In the rows, zero is written as 128.
Known rows:
teme: [122 133 123 137 126 123 137 124 137 101 132 130 135 107 114 141 119 134
 148 130 145 116 116 148  91 113 120 136 141 131 122 123 123 142 122 129
 118 143]
rino: [124 107 135 130 103 127 121 142 121  89 101 126 113  79  74 126 143 151
 141 136 120  99 108 173  95 166  77 150 122 132 108 138 123 135  96 122
 115 138]
kloskes: [127 174 124  58  86 114 130 179 125  99 105  99 105 124 151 185  94 150
  99 161 136 103 145 109 161 182  84 128 110 125 117 142 118 113  91 102
 133 119]
beskonar: [118 125 125 116 138 123 133 139 119 108 136 116 136  90 167 140  83 125
 137 133 156 105 126 135 148  86 134 127 143 141 128 125 122 138 127 123
 122 124]
tibrigrel: [123 111 121  84 116 135 132 150 134 117 131 113 130 118  77 156  69 130
 115 135 126 178 143 112 142 103 132 121 135 150 122 120 130 107 124 141
 107 107]
gufabi: [117 119 126 149 129 124 129 132 125 110 130 121 130  91 141 140 101 130
 142 130 143 117 116 143 119 111 136 136 142 150 121 120 121 140 126 126
 118 121]
tepen: [120 130 119 176 127 137 131 101 163 113 124 115 148 102 127 125 145 139
 124 142 147 126 107 159  72 154 122 142 149 139 133 131 125 164 122 128
 117 131]
brotum: [125 138 119  88 119 120 134 141 136 124 126 119 136 113 137 151 140 131
 118 145 123 148 144 128 129 128 132 125 140 130 138 127 120 133 129 124
 124 122]
genuter: [125 124 122 179 119 127 121 135 128 114 138 117 134  88 148 143 148 130
 138 133 128 117 112 150  83 115 138 139 143 137 133 113 120 153 130 133
 113 141]
kubidro: [120 128 124 138 128 122 135 129 130 108 132 125 133 100 130 140 108 132
 145 130 145 115 114 144 105 110 127 135 139 139 122 120 121 140 124 126
 119 131]
vunitron: [111 122 122 151 138 136 141  99 160 108 116 119 142 103 109 116 107 138
 133 141 163 124 113 144  97 154 123 136 149 148 125 137 123 158 121 121
 124 111]
bome: [117 126 125 131 135 124 132 137 122 107 134 118 132  93 152 141  93 128
 141 131 149 111 122 133 131 102 137 131 143 142 124 122 120 142 125 124
 121 122]
groplesir: [125 123 130  49 101 124 128 160 123 103  95 119 115  94  92 139 152 148
 120 152 110 119 144 139 146 172  82 133 119 119 124 144 123 124 102 116
 127 129]
pudrus: [122 127 125 150 124 121 132 128 132 108 131 124 134  98 128 139 117 130
 142 130 139 119 114 150 100 111 131 137 141 141 122 119 121 144 126 127
 117 133]
soman: [123 120 123 107 111 125 127 136 137 132 116 118 135 103 125 148 142 132
 117 141 111 157 140 141 124 143 133 133 139 150 131 123 119 129 131 122
 119 111]
mutak: [122 121 122 183 123 131 116 145 120 115 143 107 133  75 183 145 144 128
 129 135 129 114 113 142 104 112 150 136 147 138 140 112 117 155 133 131
 116 134]
floflor: [127 127 121 116 105 124 126 134 141 131 120 121 137 106 119 149 167 134
 118 142 103 159 138 147 102 148 129 136 139 140 136 122 120 134 130 126
 116 123]
zugrer: [128 174 117 125  98 104 127 141 142 120 119 107 128 144 147 181 105 137
  79 148 130 144 141 119 113 158 132 136 123 155 125 116 117 120 117 108
 121 109]
vostak: [126 152 126 152 161 101 161 153 109 122 124 146 140 126 180 155  77 115
 184 137 158  89 142 128 159  94 144 130 150 108 130  93 112 147 152 115
 128 144]
togram: [129 126 118  75 118 129 140 146 144 108 136 122 133 132  60 156  82 132
 120 138 132 173 143 111 120  98 118 116 135 128 124 123 133 109 123 145
 108 127]
murel: [121 130 124 146 126 124 130 133 129 108 135 121 132  98 144 142 117 132
 140 131 143 115 116 144 104 112 131 134 143 138 126 119 120 144 128 128
 119 133]

Facts:
benadrom tozem:tritifik nivilan:b
beskonar tozem:flagrir nivilan:a gredrul:skugol
bimur tozem:duvik nivilan:a
bitrome tozem:genuter nivilan:a gredrul:dunon
boba tozem:zaben nivilan:b
bome tozem:zosok nivilan:a gredrul:drutren
botrite tozem:tritifik nivilan:b
brevotru tozem:skape nivilan:a gredrul:mefo
brotum tozem:mustam nivilan:b
bruflik tozem:skape nivilan:a
dedripir tozem:tritifik nivilan:b
desto tozem:zosok nivilan:b
ditre tozem:kipon nivilan:a
dobor tozem:vibrin nivilan:b
dodrir tozem:gropluda nivilan:a gredrul:tisteskel
dratedra tozem:kipon nivilan:a
driflor tozem:triklagros nivilan:a gredrul:flara
driskun tozem:fadrosten nivilan:b gredrul:papler
druben tozem:zode nivilan:b gredrul:togram
drutren tozem:kadimir nivilan:a
dufles tozem:zode nivilan:b
duflu tozem:vipli nivilan:b
dunon tozem:mobro nivilan:b gredrul:zatik
dusteflem tozem:genuter nivilan:a gredrul:gitru
duvik tozem:gropluda nivilan:a gredrul:replim
fadrosten tozem:kaskor nivilan:b
fegarol tozem:pavusto nivilan:a
fipar tozem:tritifik nivilan:a gredrul:radri
fiplar tozem:stuflem nivilan:b gredrul:stiklan
flagrir nivilan:a
flara tozem:vostak nivilan:b gredrul:zibu
flese tozem:zaben nivilan:b
flibo tozem:lakle nivilan:a gredrul:fiplar
floflor tozem:letos nivilan:b
fogotrur tozem:luklim nivilan:b
folas tozem:zode nivilan:a
fudrun tozem:kaskor nivilan:a gredrul:tisti
genuter nivilan:a gredrul:gesu
gesu tozem:stadro nivilan:a
gifum tozem:zosok nivilan:b
gikim tozem:fadrosten nivilan:b
gitru tozem:luklim nivilan:b gredrul:kobru
graflabrun tozem:kaskor nivilan:b
gretrom tozem:stazuk nivilan:a gredrul:suplutre
grilun tozem:luklim nivilan:a gredrul:vavo
groplesir tozem:pavusto nivilan:b
gropluda nivilan:a
gruras tozem:stazuk nivilan:a gredrul:gretrom
gruzem tozem:triklagros nivilan:b gredrul:tribrim
gufabi tozem:vipli nivilan:a gredrul:dobor
gulem tozem:duvik nivilan:a gredrul:flese
kadimir tozem:skape nivilan:b
kagragor tozem:mutak nivilan:b gredrul:rograr
kaskor nivilan:a gredrul:klezel
kiful tozem:tritifik nivilan:a gredrul:lagro
kipon tozem:mobro nivilan:b gredrul:fudrun
kladrene tozem:tizur nivilan:b gredrul:sazos
klazas tozem:zitem nivilan:a
klebre tozem:letos nivilan:a
klezel tozem:vostak nivilan:a gredrul:kloskes
kliklu tozem:klubris nivilan:b gredrul:viskarok
kloskes tozem:pavusto nivilan:b gredrul:zugrer
klubris tozem:stadro nivilan:a
kluner tozem:vipli nivilan:a gredrul:kaskor
kobru nivilan:b
kogre tozem:tiklos nivilan:b
kubidro tozem:stinuk nivilan:a
labim tozem:nanen nivilan:a
lagro tozem:stadro nivilan:a gredrul:seplum
lakle tozem:tepen nivilan:a gredrul:zubitre
lalol tozem:replim nivilan:b
lebir tozem:flagrir nivilan:b
letos tozem:tritifik nivilan:a gredrul:kiful
libul tozem:luklim nivilan:b gredrul:vunitron
loros tozem:stadro nivilan:b
luklim tozem:tepen nivilan:b
luklopa tozem:zosok nivilan:b gredrul:fegarol
lutivum tozem:stuflem nivilan:a gredrul:mibur
magol tozem:zode nivilan:a gredrul:kogre
manem tozem:duvik nivilan:a gredrul:klazas
mebuk tozem:stuflem nivilan:b gredrul:driskun
mefo tozem:pavusto nivilan:a gredrul:pleklu
mibur tozem:lakle nivilan:b
mobro nivilan:b gredrul:gulem
motubuk tozem:replim nivilan:b gredrul:zoklu
murel tozem:lagro nivilan:a
mustam tozem:replim nivilan:b
mutak tozem:tritifik nivilan:a gredrul:lebir
nanen nivilan:a
nanopim tozem:kipon nivilan:b gredrul:flagrir
neri tozem:kaskor nivilan:a
nunogrel tozem:kobru nivilan:a gredrul:desto
papler tozem:duvik nivilan:a
pavusto tozem:gropluda nivilan:b
plaflur tozem:tepen nivilan:b gredrul:mobro
pleklu tozem:tizur nivilan:b
pletul tozem:tizur nivilan:a gredrul:rekli
plifur tozem:pavusto nivilan:b gredrul:libul
ploves tozem:stozer nivilan:b gredrul:fipar
plupu tozem:vibrin nivilan:b
pofis tozem:skape nivilan:a
pudrus tozem:genuter nivilan:a
puvel tozem:pavusto nivilan:b gredrul:stuflem
rabrim tozem:zode nivilan:b
radri tozem:taflol nivilan:a gredrul:zudadril
ragigre tozem:tizur nivilan:b gredrul:zudrudas
rami tozem:kipon nivilan:a gredrul:letos
rekli tozem:vostak nivilan:b gredrul:neri
relak tozem:tepen nivilan:b
replim nivilan:a
ridre tozem:botrite nivilan:b
rino tozem:pavusto nivilan:a
rograr tozem:stinuk nivilan:a gredrul:vubreron
roskin tozem:mobro nivilan:b gredrul:tiklos
rubetro tozem:tiklos nivilan:b gredrul:skubrak
ruvifel tozem:stuflem nivilan:a
sazos tozem:vostak nivilan:b gredrul:grilun
seplum tozem:kobru nivilan:b gredrul:ditre
skabrom tozem:triklagros nivilan:a
skape nivilan:b
skebim tozem:botrite nivilan:a
skiflus tozem:zode nivilan:a gredrul:plifur
skili tozem:kobru nivilan:b
skitrok tozem:stozer nivilan:b
skubrak tozem:vostak nivilan:a gredrul:luklopa
skugol tozem:nanen nivilan:a gredrul:skiflus
skupes tozem:vipli nivilan:b
soman tozem:genuter nivilan:b gredrul:vili
soso tozem:kobru nivilan:a gredrul:pofis
stadro nivilan:b gredrul:stolal
stazuk tozem:genuter nivilan:a gredrul:gruras
stifem tozem:zitem nivilan:b
stiflu tozem:genuter nivilan:b gredrul:vimis
stiklan tozem:kobru nivilan:b gredrul:druben
stinuk nivilan:b
stolal tozem:tepen nivilan:a
stozer tozem:replim nivilan:b
stuflem tozem:tizur nivilan:b gredrul:plaflur
suplutre tozem:pavusto nivilan:b
taflol tozem:tepen nivilan:a
tatrol tozem:fadrosten nivilan:a gredrul:dodrir
tavek tozem:vostak nivilan:a gredrul:boba
teflem tozem:vostak nivilan:a
teme tozem:nanen nivilan:a
tepen nivilan:a
tibrigrel tozem:vibrin nivilan:b gredrul:stifem
tiklos tozem:kaskor nivilan:b gredrul:genuter
tisteskel tozem:kipon nivilan:b gredrul:rabrim
tisti tozem:gesu nivilan:b
tizur nivilan:b gredrul:triklagros
togram tozem:fadrosten nivilan:b
trebavik tozem:tizur nivilan:b
tribrim tozem:duvik nivilan:b gredrul:skupes
tridritam tozem:lalol nivilan:a gredrul:rami
triklagros nivilan:b gredrul:kliklu
tritifik nivilan:a
trivos tozem:stuflem nivilan:b
troklok tozem:genuter nivilan:a gredrul:vipli
trufladrom tozem:luklim nivilan:b gredrul:stadro
tustegre tozem:stazuk nivilan:a gredrul:skebim
vavo tozem:replim nivilan:b gredrul:ploves
veplem tozem:genuter nivilan:a gredrul:driflor
vibrin tozem:kaskor nivilan:b
vigres tozem:stazuk nivilan:b gredrul:plupu
vili tozem:nanen nivilan:b
vimis tozem:dusteflem nivilan:b gredrul:duflu
vipli tozem:kobru nivilan:a gredrul:teme
viskarok tozem:klubris nivilan:b gredrul:stinuk
voklo tozem:triklagros nivilan:a gredrul:vurul
vostak tozem:skape nivilan:a
vubreron tozem:lagro nivilan:b gredrul:tritifik
vunitron tozem:taflol nivilan:a gredrul:zilam
vurul tozem:tepen nivilan:a gredrul:stazuk
zaben tozem:gropluda nivilan:b
zatik tozem:mustam nivilan:b
zemun tozem:mutak nivilan:a gredrul:voklo
zibu tozem:tepen nivilan:b gredrul:dedripir
zilam tozem:skape nivilan:a
zitem tozem:triklagros nivilan:b gredrul:tepen
zode tozem:tizur nivilan:a gredrul:gruzem
zoklu tozem:stuflem nivilan:a gredrul:nunogrel
zosok tozem:flagrir nivilan:a
zubitre tozem:vibrin nivilan:a
zubus tozem:tepen nivilan:a gredrul:tatrol
zudadril tozem:zode nivilan:a
zudrudas tozem:kipon nivilan:b gredrul:manem
zugrer tozem:flagrir nivilan:b gredrul:kladrene

Rows:
No name comes twice in this set of rows, the named rows included.
[118 120 126 179 122 133 132  84 171 115 109 127 146 107  80 119 139 142
 132 136 139 139 100 181  53 167 109 153 142 156 118 134 126 151 118 125
 109 123] : stolal
[114 123 119  99 123 137 141  95 177 129  98 119 150 121 100 121 133 141
 106 155 139 163 139 142 113 187 118 134 146 149 136 147 124 147 123 117
 124  96] : libul

The same things again, as new rows of numbers:
Known rows:
rograr: [119 128 110  93 147 126 165 150 139 119 134 114 126 123 138 136 130 143
 143 124 125 125 129 154  94 133]
skugol: [127 139 102  72 144 132 128 137 141 134 113  78 114 141 133 130 142 168
 147 125 111 126 131 146 107 136]
stiflu: [119 115 135 145 123 144  96 110 131 131 122 141 117 153 118 146 103 112
 123 110  98 110 136 101 132 118]
gruzem: [129 117 135 147 123 149 101 115 130 136 124 141 120 154 125 139 102 114
 118 108 102 106 138 102 135 121]
brotum: [126 124 144 154 112 129  89 103 117 129 123 139 129 140 113 136 121 112
 121 124 121 126 122 108 144 120]
stazuk: [131 122 137 119 149 154 188 177 159  93 137 135 130 129 131  82 144 108
 216 172 105 173 130 111 141 168]
teme: [112 134 122  96 134 105 152 130 127 106 136 108 135 116 124 141 147 142
 147 133 137 142 112 163  97 128]
floflor: [123 123 144 153 112 126  87 101 117 127 122 139 128 143 110 137 119 110
 123 123 119 126 121 107 144 118]
radri: [ 98 130 138 111 140 143 157 136 139  86 155 103 143 138 194 118 122 180
  98 122 149 181 141 145  74 189]
stuflem: [232 136 115 228 100 135 147 168  66 184  78 152 113  76 108  23  69 104
 106  88 173  80 147 145 147 104]
manem: [117 144 118  72 148 148 192 143 157 136 154 126 151 116 155 154 177 171
 118 104 122 104 107 159 134 129]
bitrome: [108 128 110  90 147 120 158 145 141 112 131 113 125 123 132 144 132 141
 146 129 119 130 128 152  92 131]
pletul: [166 138 113 131 130 115 190 148 115 126 112  88 122  99 123  85 114 146
 152  90 146 110 145 183  93 102]
flagrir: [132 141 113 113 139 100 148 160 125 127 126 128 133  91 132 103 161 133
 142 180 162 163 117 145 132 148]
druben: [189 126 137 193 104 137 135 115  96 150  98 113 114 124 105  77  78 115
 129  63 129  81 153 140 130  85]
stiklan: [126 115 132 147 124 150 100 115 128 138 123 145 121 155 122 145 100 112
 119 104  99 103 136 105 128 122]
neri: [ 85 122 114  89 155  90 143 114 145 107 108 129 112  93  94 142 142 149
 172 139 109 158 104 156  84 132]
dodrir: [120 141 113  74 149 149 191 148 154 140 152 129 151 116 155 154 171 168
 119 103 121 101 108 158 129 134]
duvik: [136 158 113  82 149 149 200 167 164 163 154 150 160  87 170 122 211 175
 102 141 147 119 103 144 189 147]
tustegre: [107 128 111  90 145 116 155 143 140 111 131 114 125 123 130 145 133 141
 149 130 121 134 126 153  92 129]
pudrus: [106 133 120  93 137 103 147 132 128 105 131 110 133 118 119 146 146 140
 150 135 131 143 111 160  94 128]

Rows:
No name comes twice in this set of rows, the named rows included.
[ 88 118 105  85 165 107 154 127 159 116 107 132 103 100 107 139 129 148
 168 131  99 144 121 149  84 135] : fudrun
[125 126  98  55 114 115 156 192 131  98 158  93 117 151 114 202 116  74
 122 157 152  84 158 143 114  49] : klezel
[144 130 133 172 118 122  83 133 115 151 112 161 124 114 119  98 132 102
 117 173 144 149 126  88 180 140] : botrite
[112 116 146 101 143 155 191 147 157  76 146 114 134 151 125 121 133 118
 213 125  86 149 126 132 105 147] : gruras
[120 121 135 100 143 147 184 148 151  94 143 113 133 141 134 121 133 127
 188 123 102 141 128 139 104 144] : voklo
[121 114 133 145 123 145  96 112 128 133 122 142 120 155 118 148 101 111
 122 107  97 105 133 104 127 120] : tisteskel
[125 134 149 135 110 150 114 103 122 145 140 157 154 135 124 160 153 134
  91  93 120  99  93 119 164 118] : flese
[218 138 127 218 105 131 137 145  94 173  87 127 109  93 114  29  87 110
 125 103 157 100 166 126 169  99] : tizur
[177 125 139 184 106 138 129 114 106 145 103 114 115 129 108  87  84 116
 127  72 125  87 156 130 135  91] : ragigre
[104 131 118  98 144  93 147 121 132 110 141 108 137 119 128 150 149 138
 153 137 130 140 117 162  92 127] : ditre
[122 134 153 134 111 148 112  94 134 142 142 147 150 139 126 156 157 135
  99  98 115 103 102 113 173 114] : boba
[ 88 122 152  97 132 149 169 129 154  71 162  97 127 131 201 121 106 183
  64 124 168 193 165 140  75 175] : grilun
[127 170  84 117 106  96 112 251  90  94 148  95 162 154 139 172 169  70
 135 204 166 120 131 140 145  99] : vostak
[113 110 113 158 155 126  88 120 153 158  78 187  85  98  97 100 109 115
 144 162  92 148 132  77 154 146] : tiklos
[123 136 118 151  97 143  72 176 106 111 140 115 142 196 126 192 111  68
 116 126 105  79 147 100 144  84] : rekli

Now the same things, written a new way:
Known rows:
mutak: [175 108  92 116 120 126 146 140  99 103 130 138 131 147 139 113 124 114
 149 123 117 137 113 116 127 123 166 106 127 102 104 114 132]
gropluda: [176 110  91 117 119 142 221 138 102 107 122 117 167 134 139 132 126 136
 146 146 116 131 114 116 128 140 175 134 142 102 105 114 150]
pavusto: [153 121 129 118 122 113 249 136 130  99 120 113 141 114 184 137 138 123
 120 139 125 128 124 117 127 109 108 184 145 108 101 167 176]
rino: [130 115 120 116 125 165 210 138 101 140 123 119 154 124 138 115 128 115
 139 133 119 148 151 115 167 165 163 147 138 111 143 111 113]
roskin: [131 108 150 116 125 124 112 142 120 111 128 119 116 113 141 114 127 111
 117 106 122 146 116 116 126 120 107 117 111 134 107 146 173]
brotum: [132 109 155 117 137 112 117 140 126 121 129 119 115 114 159 112 152 112
 116 116 162 131 139 127 129 108 107 112 113 124 106 157 134]
mustam: [138 108  92 119 122 111 125 138 118  94 131 118 123 124 164 119 124 114
 124 121 118 130 112 128 126 105 106 110 113 102 105 148 181]
zode: [130 107  87 142 122 156 138 141  98  97 127 118 112 145 150 111 124 185
 192 119 115 175 150 125 126 141 109 104 195 101 106 114 106]
nanopim: [132 108 172 116 128 113 115 141 109 126 129 119 114 112 158 111 148 109
 117 105 163 134 149 119 128 109 108 113 114 151 105 157 137]
teme: [140 107  98 114 127 146 116 139 124 133 127 144 154 120 137 114 129 126
 136 140 119 146 115 117 162 141 166 105 113 104 152 112 114]
kluner: [163 109 115 114 126 167 113 154 100 122 130 154 156 167 142 111 126 127
 148 103 120 166 148 111 127 133 177 108 120 146 109 112 137]
kaskor: [186 115  90 116 122 132 117 139  99  96 133 166 177 188 166 111 124 132
 141 103 118 131 116 115 128 106 184 106 124 104 104 112 140]
fogotrur: [128 107 135 114 125 133 115 142 137 111 130 130 118 112 144 129 169 122
 144 148 145 162 111 116 128 117 106 109 109 135 107 128 192]
luklim: [126 124  94 131 120 118 182 140 102  96 162 150 115 113 199 125 165 140
 168 176 140 147 108 119 129 106 102 109 108 108 103 118 190]
tisti: [132 107 143 116 148 113 115 138 145 120 127 120 119 112 157 112 156 114
 113 130 162 131 129 137 147 106 107 110 113 110 108 158 128]
zubus: [142 108 143 113 125 146 146 146  98 153 131 167 115 120 141 115 180 133
 170 154 171 179 114 116 134 160 152 107 113 136 106 113 111]
gruras: [130 133  94 133 132 175 146 185 113 102 129 158 114 134 135 111 138 110
 129 103 130 131 110 117 177 165 180 130 119 109 147 116 102]
vili: [130 109 123 116 133 120 113 139 158 107 127 119 135 112 140 119 134 113
 112 123 121 133 116 118 137 108 107 112 110 107 128 145 164]
dusteflem: [179 108 102 118 122 112 171 139  97 117 131 149 116 148 147 111 127 114
 148 129 128 131 116 132 128 114 169 106 145 104 103 115 111]
benadrom: [131 107 136 116 126 118 114 140 138 107 128 119 126 113 140 116 128 111
 114 109 120 134 116 117 129 108 107 113 112 109 116 143 170]
ploves: [131 109 107 118 144 137 111 140 163  96 129 136 177 156 194 112 131 150
 121 104 124 131 139 113 129 103 109 116 111 141 107 124 184]

Rows:
No name comes twice in this set of rows, the named rows included.
[136 108  90 116 174 160 114 139 142 123 125 152 148 153 165 110 150 234
 165 125 133 148 178 117 163 109 147 106 151 106 135 112 106] : zudadril
[130 126  92 117 138 164 125 140 109 112 131 177 180 174 169 110 127 154
 144 105 121 140 164 113 176 107 164 108 115 116 145 110 112] : fipar
[186 117 109 116 120 128 252 139  99 123 122 117 140 139 146 126 127 131
 149 141 119 131 126 116 127 142 177 137 173 106 102 114 120] : duvik
[133 121 128 116 163 124 114 139 149  96 128 147 163 163 226 111 154 160
 123 104 166 131 172 115 132 104 109 113 113 164 104 136 151] : vavo

The same things again, as new rows of numbers:
Known rows:
flibo: [165 130 149  72 139 114 150  84 108 105  91 124 168 130 138  82 107 122
 123 128 117 129 107 109 156 104 109 128 127  86 135 130 130 155 156 101
  84 122]
nanopim: [125 147 102 159 140 131 157 142 146 116 146 113 100 132 118 130 101 136
 129 150 156 146 142 121 122 131 138 129 129 132 119 139 134 141 134 113
 126 112]
kipon: [119 162 116 119 115 111 140 130 137 115 158 144 102 139  98 143 171 139
 131 155 157 112 138 144 114 110 150 149 101 149 154 135 106  88  90 125
 125 150]
stazuk: [130  69 188  99 125  96  53  81  89 171 116 100  85 153  87  82 140 166
  92 159 132 126 111 159 165 124  74 142  77 144 131 112 126  71 135 125
 108 171]
brevotru: [143 112 137 132 128 120 105 107  93 132 135 106 139 118 134 113  98 126
 130 105 106 143 115 108 145 103 115 115 123 105 119 149 130 118 131 158
 131 152]
rekli: [118 142 103 162 166 128 153 148 137 128 175 108 105 138 113 137 102 124
 134 142 170 147 140 114 126 111 145 111 126 136 113 148 127 119 111 147
 146 130]
fudrun: [139 119 141 135 131 120 104 105  93 133 142 102 136 118 135 116 100 126
 132 104 104 144 119 109 144 102 121 109 127 103 119 155 129 110 122 164
 138 154]
tizur: [107 109 109 114 103 125 110 122 174 113 136 139 125 133  98 146 216 103
  90 187 130 118 119 175 138 140 168 203 158 157 114 107 101 143 127  90
 159 137]
troklok: [142 114 140 125 125 124 110  95 105 132 121 108 140 121 134 108 106 116
 128 113  97 130 111 117 148 108 121 122 131 103 123 149 130 128 128 148
 128 137]
libul: [ 94 198 107 105 125 126 222  62 114  61 135 162 118 122 126 102 113 152
 170 180 130 160 139  99 150 127 154 118 160 116 160 134 141 198 146  29
  84 105]
lakle: [161 142 171  56 104 101 131  97  98 104  93 162 161 131 126 101 149 161
 119 130 122 109 116 119 136 108  99 159  95 109 168 110 134 128 141  97
  64 165]
klazas: [135 112 152 132 135 131 115 134  98 134 106 140 137 113 153 124  97 135
 133  88 108 140 121  99 126 126 110 106 126 116 131 116 141 126 141 146
 128 145]
kubidro: [140 118 143 132 120 131 104 127 104 135 109 128 141 109 152 120 107 130
 123  98 100 129 122 105 129 130 100 106 131 114 126 116 149 143 147 132
 129 138]
neri: [139 120 146 139 135 127 106 132  95 138 129 132 122 109 156 129  92 130
 130  80 105 142 130  98 128 113 112  85 120 114 133 129 140 101 123 171
 144 151]
bimur: [103 121 163 151  88 142 122 145 107 171  90 122 156 145 157 131  89 139
 177  68  91 105 126 147 106 162  93 109 126 121 134 126 137 129 133 154
 100  89]
boba: [ 84 134 120 156 130 147 175 173 152 163 122 128 130 160 139 151 110 134
 172 117 164 110 154 151  98 163 122 109 128 152 132 118 127 137 121 131
 117  72]
skebim: [137 115 152 128 130 131 109 133  99 133 112 140 142 115 153 127 102 134
 127  96 107 137 121 104 133 127 107 104 123 118 138 116 143 126 140 145
 124 151]
trebavik: [128 111 117 147 140 142 138 167 172 103 119 137  94 113 151 141 156  98
 111 148 126 149 134 143 132 167 161 141 167 152 122 109 124 138 134 103
 166 101]
vibrin: [120 154  93 140 136 115 111 141 133 146 177 156 114 128  94 162 174 145
 104 149 163 111 144 130  98 116 131 112 105 168 129 112 130 108 106 134
 150 170]
skabrom: [150 125 147 127 117 128  99 118 100 131 111 133 124 106 147 122 119 125
 124  88  89 125 114 118 132 133 105  96 131 114 134 134 142 127 138 143
 132 131]
fegarol: [ 89 102 158 136 102 147 125 132 112 202  76 115 185 153 150 134 104 132
 172  72 102  88 119 158 113 158  87 102 137 118 123 124 131 143 141 154
 110  76]

Rows:
No name comes twice in this set of rows, the named rows included.
[101 112 156 128  70 133  88 124 106 184  98 146 178 145 123 151 148 162
 142  89  97  83 124 152  98 145  84 146 109 140 134 101 142 134 136 131
  98 136] : gropluda
[106 136 107 149 103 157 143 163 170 158 142  74 158 144 107 137 112 154
 201 129 121 106 148 182  76 168 125 143 109 136  96 168  96 151 105 105
  98  38] : kloskes
[169 136  93 127 167 132 128 170 165 101 202  91 130 104 107 132 121 139
 163 139 127 156 147 130  89 124 162 104  87 132  98 185  79 116  77 142
 143 118] : sazos
[ 81 104 167 119  69 137 110 123 102 191 106 126 189 163 115 144 135 156
 171  97 114  85 122 168 103 130 102 162 112 126 137 118 121 123 123 150
  86 129] : duvik
[ 61  73 166 120 100 155 136  75 102  98 111 142 148 109 169 126 139  99
 165 137  43 194 109 126 184 122 196 158 229 113 130 120 114 175 137 100
 156 157] : skiflus
[ 85 145 123 168 107 145 169 169 156 172 109 124 123 168 133 148 112 135
 182 107 144  89 148 173  94 175 118 105 131 153 132 126 128 127 116 127
 116  49] : groplesir
[ 78 153 128 146  87 136 139 165 146 165 123 154 131 156 111 168 157 159
 164 121 158  82 150 168  75 162 117 151 104 168 148 101 132 120 111 117
 103 103] : zaben
[126 159 149  75 117 118 171  53  80  85 108 156 147 117 151  86 115 134
 163 127  84 144 118 102 161 107 124  99 148  90 170 139 132 154 137  84
  90 130] : vunitron
[166  87 190  83 151 103 119  79  98 126  78  95  83 149 123  39  84 147
 107 151 128 132 104 139 187 141  70 122  93 106 142 123 133 103 161  92
  84 109] : vurul
[144 111 140 107 101 115  64 111  96 132 159 120 155 109 105 129 141 162
 126 120 102 129 122 122 113  91 120 154  89 124 118 139 119 114 107 147
 113 191] : kaskor
[126 119 148 129 122 130 118  97  94 125 124 119 148 118 138 115  94 135
 143 115  93 152 121 110 148 112 130 123 138 103 123 138 134 144 139 132
 120 149] : beskonar
[ 11 168 106 161  79 149 193  66 115 163 148 119 140 164 114 149 133 138
 228 146  98 111 143 176 122 148 160 105 191 142 135 157 115 179 105  84
 120  59] : plifur
[153 124 125 131 123 121 136 114 110 128 103 106 170 141 144 125  93  89
 115  86 141 114 100 103 154  75 128 158 145  81 126 157 133 112 136 195
 125 136] : rami

